Below are the code and all the weights of a small trained network. Each question names an input and a class and asks about switching units off, where a switched-off unit gives its printed mean instead of its output.

import numpy as np


def w(rows, s, z=0):
    codes = np.array(rows[::2]) - 128.0
    scale = np.full(codes.shape[1], s)
    scale[-1] = z or s
    return codes * scale


def norm(h):
    return h / np.sqrt((h * h).mean(-1, keepdims=True) + 1e-5)


def f(y):
    return y / 2 * (1 + np.tanh(0.7978845608 * (y + 0.044715 * y**3)))


def log_softmax(a):
    a = a - a.max(-1, keepdims=True)
    return a - np.log(np.exp(a).sum(-1, keepdims=True))


def net(x, mask):
    res = np.array(x, float).reshape(1, 2) / 4 @ E
    u = 0
    for l in range(2):
        y = f(norm(res) @ A[l][:, :-1].T + A[l][:, -1])
        res = res + np.where(mask[u : u + 8], y, B[l][:, -1]) @ B[l][:, :-1]
        u += 8
    return log_softmax(norm(res)[-1] @ U[:, :-1].T + U[:, -1])


A, B = {}, {}
E = w([
[20,125,146,60],'x0',
[134,186,254,84],'x1',
],0.0028)
A[0] = w([
[140,221,253,44,125],'0.n1',
[135,91,160,127,128],'0.n2',
[144,145,119,135,6],'0.n3',
[220,150,85,176,62],'0.n4',
[75,110,125,54,155],'0.n5',
[91,136,139,39,87],'0.n6',
[210,133,115,149,19],'0.n7',
[62,171,143,151,64],'0.n8',
],0.0063,0.0021)
B[0] = w([
[193,113,33,143,254],'0.n1',
[67,123,88,113,128],'0.n2',
[121,193,125,234,107],'0.n3',
[49,154,181,127,197],'0.n4',
[169,54,131,188,177],'0.n5',
[104,71,253,224,160],'0.n6',
[44,126,142,219,153],'0.n7',
[109,159,161,180,127],'0.n8',
],0.0036,0.0043)
A[1] = w([
[161,147,215,115,91],'1.n1',
[197,86,56,73,140],'1.n2',
[128,119,198,202,252],'1.n3',
[56,240,66,135,80],'1.n4',
[125,165,23,246,69],'1.n5',
[155,233,138,248,121],'1.n6',
[71,128,2,148,78],'1.n7',
[219,120,106,96,188],'1.n8',
],0.0061,0.0025)
B[1] = w([
[169,204,129,143,132],'1.n1',
[180,249,237,93,186],'1.n2',
[99,111,47,143,232],'1.n3',
[195,183,146,90,138],'1.n4',
[113,120,155,89,253],'1.n5',
[60,3,105,154,223],'1.n6',
[186,222,186,114,211],'1.n7',
[78,201,169,38,183],'1.n8',
],0.0052,0.0038)
U = w([
[203,209,178,68,3],'0',
[92,2,72,179,253],'1',
],0.0089,0.00018)

Each question gives the input, the list of numbers given to net, and the class t.
The units are the neurons (one row each of A and B). Each row of codes is followed by its name. A weight is (code - 128) times the scale printed after its matrix; where a second scale follows, it is the last column's (A, B and U).
mask holds one flag per neuron, layer by layer. A switched-off neuron (its flag False) gives its mean, the last column of its row in B, instead of its output. The means were averaged over made-up inputs and are rounded, as every weight is.
A unit's drop is (log p(t) with every unit on - log p(t) with that unit switched off) / (log p(t) with every unit on - log p(t) with every unit switched off).
unit that matters most: the unit with the biggest drop
k most important neurons: the k neurons with the biggest drops, biggest first
k most important neurons of layer l: the k neurons of layer l with the biggest drops, biggest first
drop of u: that unit's drop, to one decimal
input [7,3], class 1: unit that matters most -> 0.n6
input [-2,-2], class 0: 2 most important neurons of layer 1 -> (1.n4 1.n7)
input [4,3], class 1: 2 most important neurons of layer 1 -> (1.n7 1.n3)
input [-7,-8], class 0: 2 most important neurons of layer 0 -> (0.n6 0.n5)
input [6,-6], class 0: 2 most important neurons of layer 0 -> (0.n4 0.n7)
input [3,2], class 1: 3 most important neurons of layer 0 -> (0.n6 0.n5 0.n8)
input [-6,-7], class 0: 2 most important neurons -> (0.n6 1.n7)
input [8,3], class 1: drop of 0.n6 -> 0.3
input [-2,-8], class 0: drop of 0.n6 -> 0.0
input [7,4], class 1: drop of 0.n6 -> 2.4
